How the units are linked:
j191 vo j339
j191 ku j323
j191 bo j209
j191 ro j771
j191 fo j655
j209 vo j191
j209 ku j997
j209 bo j902
j209 ro j510
j209 fo j779
j212 vo j902
j212 ku j95
j212 ro j566
j212 fo j950
j88 vo j979
j88 ku j68
j88 bo j100
j88 ro j655
j88 fo j415
j88 ru j323
j500 ku j979
j500 bo j655
j500 ro j293
j500 fo j269
j500 ru j339
j776 vo j799
j776 ku j514
j776 bo j57
j776 ro j658
j776 ru j59
j10 vo j514
j10 ku j175
j10 bo j152
j10 ro j57
j10 ru j20
j594 vo j722
j594 ku j598
j594 ro j125
j594 fo j14
j594 ru j436
j436 vo j942
j436 ku j950
j436 ro j314
j436 fo j594
j436 ru j566
j415 vo j693
j415 ku j67
j415 bo j59
j415 ro j907
j415 fo j799
j415 ru j88
j655 vo j500
j655 ku j88
j655 bo j779
j655 ro j377
j655 fo j907
j655 ru j191
j14 vo j175
j14 ku j822
j14 ro j152
j14 ru j594
j907 vo j269
j907 ku j415
j907 bo j24
j907 ro j496
j907 fo j835
j907 ru j655
j266 ku j326
j266 bo j835
j266 ro j270
j266 ru j269
j95 vo j725
j95 ku j367
j95 ro j212
j95 fo j297
j68 vo j597
j68 ku j377
j68 bo j60
j68 ro j88
j68 fo j67
j68 ru j443
j297 vo j670
j297 ku j314
j297 ro j950
j297 fo j99
j297 ru j95
j822 vo j494
j822 ku j89
j822 ro j14
j822 ru j598
j314 vo j374
j314 ku j436
j314 ro j297
j314 fo j125
j314 ru j367
j566 vo j891
j566 ku j212
j566 ro j367
j566 fo j436
j498 ku j269
j498 bo j496
j498 ro j208
j498 fo j270
j498 ru j293
j799 vo j326
j799 ku j607
j799 bo j776
j799 ro j835
j799 ru j415
j270 ku j266
j270 bo j197
j270 ro j123
j270 ru j498
j494 vo j658
j494 ku j57
j494 bo j822
j494 ro j175
j494 ru j849
j997 vo j323
j997 ku j249
j997 bo j725
j997 ro j209
j997 fo j100
j658 vo j835
j658 ku j776
j658 bo j494
j658 ro j839
j658 ru j24
j367 vo j533
j367 ku j566
j367 ro j95
j367 fo j314
j443 vo j87
j443 ku j771
j443 bo j249
j443 ro j323
j443 fo j68
j496 vo j498
j496 ku j907
j496 bo j873
j496 ro j67
j496 fo j197
j496 ru j377
j873 vo j496
j873 ku j24
j873 bo j722
j873 ro j781
j873 fo j839
j873 ru j602
j533 vo j249
j533 ku j891
j533 bo j367
j533 ro j725
j533 fo j374
j598 vo j849
j598 ku j99
j598 ro j594
j598 fo j822
j598 ru j950
j60 vo j68
j60 ku j602
j60 bo j374
j60 ro j100
j60 fo j781
j60 ru j249
j326 ku j123
j326 bo j799
j326 ro j266
j326 ru j693
j902 vo j209
j902 ku j725
j902 bo j212
j902 ro j891
j902 fo j307
j693 ku j208
j693 bo j415
j693 ro j269
j693 fo j326
j693 ru j979
j89 vo j57
j89 ku j152
j89 ro j822
j89 ru j99
j835 vo j266
j835 ku j799
j835 bo j658
j835 ro j197
j835 ru j907
j377 vo j293
j377 ku j655
j377 bo j602
j377 ro j68
j377 fo j496
j377 ru j771
j607 vo j123
j607 ku j197
j607 bo j514
j607 ro j799
j607 ru j67
j670 vo j100
j670 ku j374
j670 bo j297
j670 ro j307
j670 fo j241
j670 ru j725
j339 ku j407
j339 bo j191
j339 ro j545
j339 fo j500
j407 ku j87
j407 bo j323
j407 ro j339
j407 fo j979
j979 ku j597
j979 bo j88
j979 ro j500
j979 fo j693
j979 ru j407
j197 vo j270
j197 ku j835
j197 bo j839
j197 ro j607
j197 ru j496
j100 vo j88
j100 ku j60
j100 bo j670
j100 ro j779
j100 fo j59
j100 ru j997
j950 vo j307
j950 ku j297
j950 ro j436
j950 fo j598
j950 ru j212
j87 ku j545
j87 bo j443
j87 ro j407
j87 fo j597
j269 ku j693
j269 bo j907
j269 ro j498
j269 fo j266
j269 ru j500
j839 vo j197
j839 ku j658
j839 bo j175
j839 ro j514
j839 ru j873
j208 ku j498
j208 bo j67
j208 ro j693
j208 fo j123
j208 ru j597
j602 vo j377
j602 ku j779
j602 bo j942
j602 ro j60
j602 fo j873
j602 ru j510
j942 vo j602
j942 ku j307
j942 bo j436
j942 ro j374
j942 fo j722
j942 ru j891
j514 vo j607
j514 ku j839
j514 bo j10
j514 ro j776
j514 ru j781
j771 vo j545
j771 ku j191
j771 bo j510
j771 ro j443
j771 fo j377
j849 vo j24
j849 ku j241
j849 bo j598
j849 ro j722
j849 fo j494
j849 ru j307
j152 vo j10
j152 ku j14
j152 ro j89
j152 ru j125
j545 ku j339
j545 bo j771
j545 ro j87
j545 fo j293
j57 vo j776
j57 ku j10
j57 bo j89
j57 ro j494
j57 ru j241
j779 vo j655
j779 ku j100
j779 bo j307
j779 ro j602
j779 fo j24
j779 ru j209
j293 ku j500
j293 bo j377
j293 ro j597
j293 fo j498
j293 ru j545
j67 vo j208
j67 ku j496
j67 bo j781
j67 ro j415
j67 fo j607
j67 ru j68
j99 vo j241
j99 ku j125
j99 ro j598
j99 fo j89
j99 ru j297
j597 ku j293
j597 bo j68
j597 ro j979
j597 fo j208
j597 ru j87
j249 vo j443
j249 ku j510
j249 bo j533
j249 ro j997
j249 fo j60
j123 ku j270
j123 bo j607
j123 ro j326
j123 ru j208
j24 vo j907
j24 ku j59
j24 bo j849
j24 ro j873
j24 fo j658
j24 ru j779
j323 vo j407
j323 ku j443
j323 bo j997
j323 ro j191
j323 fo j88
j59 vo j415
j59 ku j781
j59 bo j241
j59 ro j24
j59 fo j776
j59 ru j100
j241 vo j59
j241 ku j20
j241 bo j99
j241 ro j849
j241 fo j57
j241 ru j670
j175 vo j839
j175 ku j494
j175 bo j14
j175 ro j10
j175 ru j722
j20 vo j781
j20 ku j722
j20 bo j125
j20 ro j241
j20 fo j10
j20 ru j374
j307 vo j779
j307 ku j670
j307 bo j950
j307 ro j942
j307 fo j849
j307 ru j902
j781 vo j67
j781 ku j873
j781 bo j20
j781 ro j59
j781 fo j514
j781 ru j60
j891 vo j510
j891 ku j902
j891 bo j566
j891 ro j533
j891 fo j942
j510 vo j771
j510 ku j209
j510 bo j891
j510 ro j249
j510 fo j602
j722 vo j873
j722 ku j849
j722 bo j594
j722 ro j20
j722 fo j175
j722 ru j942
j125 vo j20
j125 ku j594
j125 ro j99
j125 fo j152
j125 ru j314
j725 vo j997
j725 ku j533
j725 bo j95
j725 ro j902
j725 fo j670
j374 vo j60
j374 ku j942
j374 bo j314
j374 ro j670
j374 fo j20
j374 ru j533

In the rows, 138 stands for zero.

The rows follow the links: the fewer symbols apart two units are, the more alike their rows tend to be.

Each row is also shifted at random along 4 hidden directions that mean nothing.

Some units, each with a row of numbers:
j545 [ 185  165  227  120  111  225   80  120  169  133  205  148  156  157  122  142  142  195  185  185  154  220  181  200  165  182  138  104  215  242  144  183]
j67 [ 192   90  150   74  114  108  104  132  114   95  167   78  111  119  129   84   84  158  140  152  133  130  199  173   52  136  131  123  138  109  152   76]
j891 [  92  194  127  128  135  160  172  182   93  172   77  174  129  182   95  190  174  185  139  144  146  155  169  105  175  139  143  178  200  169  122  199]
j99 [  94   96  176  140  177  158  205   91  130  107   74   96  139  133  182   80  170   93  133  122  121   91  166   92   90  107  190  168   97  116  150   85]
j374 [  88  115  129   75  169  166  185   74   57  121  144  114  121  208  187  179  115  158  171  140  154  196  173  119  102  196  147  232  124  101  138  142]
j902 [ 128  195  121  188  178  174  184   90  189  129  186  155  170  169  140  221  124  147  164  122  149  221   42  111  231  152  173  150  134  178  125  200]
j14 [  25  119  168  126  189  121  189  127  130  115  167  126  140   77  117  165   78  174  123  105  109  225  112   92  141   93  198  193  150  150  182  158]
j781 [ 131   82  175   77  122  131  151   94   53  107  135   78  106  132  161  126  144  169  122  190   95  156  211  133   71  149  113  197  148   67  182   96]
j533 [ 110  191  110   90  169  123  185  135   72  168  160  176  118  156  149  217  100  150  151  112  150  154  158  111  163  161  136  206  124  137  154  212]
j24 [ 177   91  124  222  121  147  143  171  182  109  116  103  168  129   94   91  186  140   96  150  115  137   81  125  132  117  124  108  152   43   99   92]
j415 [ 204   83  159  151  115  140   90   99  164   84  146  109  145  123  172   68  139   97  125  147  153   90  150  172   86  123  128   84   96  117  154   54]
j269 [ 155  102  157  183   94  170   81  119  195  123  165  112  173  141  137  106  174  140  144  171  130  124  106  191  109  144  113   56  143  123  138   94]
j670 [ 107  125  113  137  175  185  182   53  131  116  132  124  155  217  221  140  140   87  172  150  188   98  140  133  124  185  159  168   67  134  122  137]
j152 [ 167  143  187   70  198   78  197  151   91  129  113  143  119   72  119  130  103  151  122   97  121  134  185   87  116   79  201  189  144  189  178  132]
j655 [ 116  138  124  186  106  212  105  160  195  136  108  130  172  197  145  100  200  128  167  164  185  107  133  199  153  185  107   75  147  153   83  111]
j597 [ 159  124   94   94   72  145   68  126   89  134  167  126  128  185  146  127  128  142  159  188  151  125  187  203  106  211   73  106  123  116  125  127]
j68 [  79  110  131   65  114  174   91   81   70  136  160  125  107  217  172  143  128  150  161  208  164  159  187  193   99  214  108  155  131  113  121  151]
j436 [  31  137   84  123  178  169  200  175  102  136   81  136  132  188  108  141  151  155  164   97  183  153  145   97  127  157  166  185  176  129  116  133]
j266 [ 129  163  117  212   67   96   65  171  186  159  152  171  151   74  128  139  194  114   96  173   95   92  100  173  180  110   62   71  137  102  152  129]
j125 [ 119  102  134  102  172  120  199  136   61  119   94  131  112  130  131  135  133  151  113  134  112  124  191   86   92  112  150  218  141   66  162  104]
j997 [ 260  190  121  170  133  188  137  103  106  192   86  177  121  197  140  181  202  106  139  179  134  101  165  128  209  157  110  163   99  154  119  206]
j779 [ 113  140  143  203  129  197  129  158  215  128  106  131  154  202  148  114  191  121  177  126  199   96   92  174  137  185  149   74  157  166   74  113]
j979 [ 176  142  138  120  107  165   75   97  187  119  184  137  147  160  183  104  112   99  193  150  196   99  133  211  121  189  114   66   84  171  111  118]
j496 [ 107   81  162  129  121  125   98  210  159  119  142   86  141  100   98   54  152  181  136  158  143  146  173  171   73  133  107   99  209  102  140   64]
j942 [  90  133  155  111  175  195  188  162  156  111  114  128  160  174  107  105  117  196  205   99  204  197  153  129  119  189  208  164  211  173  127  111]
j20 [ 170   79  135   85  166  114  173  107   74  114  137   96  128  141  129  130   95  151  135  133   96  175  154  100   74  112  160  215  137   79  161   90]
j197 [ 121  131  199  137  106  115   96  194  149  146  132  138  134   49   93  100  164  183  101  155   93  143  178  157  142   72  119  109  214  171  172  128]
j249 [ 167  199  170   61  149  166  142   95   85  155  160  165  125  180  162  191  105  171  152  161  150  183  189  147  164  168  145  185  140  198  170  224]
j326 [ 146  138  180  155   86   96   69  100  175  142  160  151  142   68  187  119  142   78  102  177  101   74  124  177  135  123   95   81   74  160  162  132]

Complete each set of four: the symbols that take the first to the second take the third to the fourth, perhaps in another order.
Answers are names.
[ 137  120   75  196  181  148  205  166  148  143   96  141  153  200  115  165  171  135  154   95  144  132   72   77  160  170  148  174  140   75   83  131]
: [ 146  176   87  174  179  129  207  117   75  195   75  178  137  189  162  207  178   99  128  127  117   99  131   63  202  139  119  210   77  117  123  190]
:: [ 124  134  125  183   75  201   67  138  179  155  136  125  156  202  146  111  213  108  146  199  146  101  131  185  161  194   92   83  150  119  102  135]
: j407

[  72  137  113  139  163  159  190  164  110  146  100  120  127  185  112  137  143  179  157  118  161  157  144   94  129  157  174  197  183  124  100  133]
: [  57  119  130  204  190  218  209   96  159  124  120  112  180  187  164  172  165  131  175  130  149  193   84   97  155  183  201  167  137  114  110  122]
:: [  25   83  172  125  117  150  147  164   93   98  133   77  125  136  128  116  172  176  112  181  103  197  151  121   92  130  104  157  194   42  148  102]
: j24

[ 208   81  116  151  120  116  131  118  129  126  125  110  143  116  157  106  143   81  130  113  117   80  124  129  103  122  111  133   73   37  131   68]
: [ 125  136  211   72  132  114  144   93   87  114  138  123  125   67  145  148  103  160   78  155   83  161  204  110  119   79  120  192  143  149  205  161]
:: [ 204  204   99  198  138  134  138  194  208  174  127  205  160  147   90  153  143  133  170   77  174  124   71  149  209  143  147   95  146  196   77  168]
: j100

[  92  191  156  114  155  173  141  131  131  138  176  175  145  168  111  184  124  186  175  151  154  218  134  146  181  162  153  148  189  212  146  206]
: [ 123  211   97   79  105   99   79  157  104  174  143  201   96  158  148  158   94  127  147  132  182   89  185  172  158  162  107  145  130  194  145  194]
:: [ 224  132  135  128  212  170  201   98  150  119  112  136  144  172  157  130  102  115  203   67  203  128  123  103  124  146  225  178  107  179  105  108]
: j307

[ 170   95  159  150  161  161  180   87  120  102  129   93  149  125  204  123  150  114  134  133  124  127  128  105  104  102  152  177   88   55  152   97]
: [ 172  125  124  191  189  205  177  114  188  113  160  127  192  209  120  156  129  148  192  106  189  195   53  123  160  171  204  134  148  137   87  126]
:: [ 108  106  106  141  192   96  189  203  120  123  101  127  125  124   68  120  110  174  131   88  143  143  135   91   91  104  187  185  175   90  132   87]
: j314

[ 160  130   94  142  172  153  199  103  128  109  111  140  132  174  165  129  107   97  189   73  184  107  120  104  131  156  210  181   76  152  102  113]
: [ 186   66  176  160  123  166  127   72  135  112  120   81  141  129  192  102  185   99  126  168  103   87  163  133  106  118  120  136   76   79  146   81]
:: [  55  120  124   47  150  163  124  120   98  126  167  130  127  210  187  120   92  133  195  136  203  121  195  170   80  193  157  155  115  149  150  128]
: j208

[  17   83  170  123  176  155  203  162  119  110  102  104  119  130  126  120  151  171  132  121  139  161  161   77   96  110  186  177  189  106  142   90]
: [ 176  100  101  106  169   82  188  204   89  126   50  128  100  123   99   91  133  139  127   91  155   85  191   81   65  102  166  196  139   99  140   96]
:: [ 129  135  156   82  186  188  192  134   73  131   66  126  115  181  149  103  132  156  179  107  191  124  233  103   80  146  204  197  166  198  131  126]
: j297

[ 207  150  172  100   81  104   75  121  112  142  178  143  115   84  130  139  113  146  101  184   96  150  176  176  118  116   92  123  149  144  196  155]
: [  85   93  172  121  107  160   70   65  170  105  195  101  136  102  215  105  115   84  143  167  138  120  138  200   92  169  105   73   67  131  159  109]
:: [ 151  127  116  149   84  194   97  104  132  161  112  127  120  225  206  130  208   88  160  206  143   72  150  179  131  194   77  116   77  110  105  140]
: j191

[  59  122  127  138  134  204  126  189  124  126  104  117  131  210   96  130  180  179  168  174  172  178  184  160  126  193  125  159  221  114  104  137]
: [ 126  143   77  154   92  156   85  118  146  153  116  153  128  209  209  115  192   81  157  180  182   32  174  191  120  200   81   88   66  106   97  120]
:: [  78  101  127  190  189  150  201  160  160  110   93  103  161  104  139   93  154  107  134   90  144  109   90   90  126  105  180  158  143  114  115   83]
: j20

[ 168  168  126  140  104  152   98   72  162  151  190  164  136  176  188  183  136  104  147  177  141  142  111  194  187  184   86  110   92  138  126  187]
: [ 155  203   99   71  108  118   91  149   85  161  156  191   95  173  128  169  109  148  153  156  146  107  191  178  173  176  106  138  127  185  137  195]
:: [ 100  182  129   78   89  131   75  117  116  168  165  186  114  156  176  178  114  143  142  195  151  128  188  196  171  195   78  114  120  181  154  198]
: j771

[  56  149  184  125   93   98  106  177  139  139  179  146  130   74  117  155  154  187   82  181   76  170  157  157  144  101   78  119  188  131  185  157]
: [ 148  147  151  195   99  107   78  155  202  136  179  133  147   84  135  146  155  121  102  163   94  156   76  172  165  114   90   61  131  128  153  142]
:: [ 119  196  121  131  170  134  161  113  162  176  124  182  138  139  181  142  112   85  170   87  184   63  134  126  187  146  185  146   71  226  110  177]
: j249

[ 107  172  124  190  165  152  143  122  202  157  185  179  175  151  142  177  126  113  165  128  172  178   54  160  218  163  167  106  130  203  112  194]
: [ 241  125   80  197  133  162  117  147  194  113  185  120  155  207  103  155  143  139  180  153  169  186   66  178  163  189  124  102  137  100   75  145]
:: [ 108  130   70  148  100  149   95  209  137  160  106  140  132  197   78   96  157  167  178  161  194  126  154  187  110  193   91   88  204  125  103  109]
: j498

[ 165  131  153  181  110  212   79  121  191  115  185  113  167  200  125  129  157  125  157  184  171  166  107  189  164  198  115   70  173  140  105  135]
: [  87  184  141  194  113  178  102  121  177  146  176  165  165  163  163  186  162  134  144  159  138  151   87  170  217  188  104   77  120  182  123  194]
:: [  87   88  127   82   62  116   76  132   98  122  169  111  116  128  173  121  137  134  120  189  125  115  186  182   69  143   62  110  117   61  155  115]
: j68

[  14  117  119  125  174  169  182  162  132  124  140  119  140  197  125  138  126  172  185  116  179  195  141  136  127  176  157  187  188  143  119  113]
: [ 118  116  120  131  145  183  146  152  122  119  152  123  140  218   90  155  148  207  181  153  151  216  139  151  135  197  126  159  217   97  113  145]
:: [  79  146  184  138  177  116  185  119  141  151   84  149  127   63  206  127  165   87  112  107  118   62  147   94  135   70  186  161   87  180  170  142]
: j57

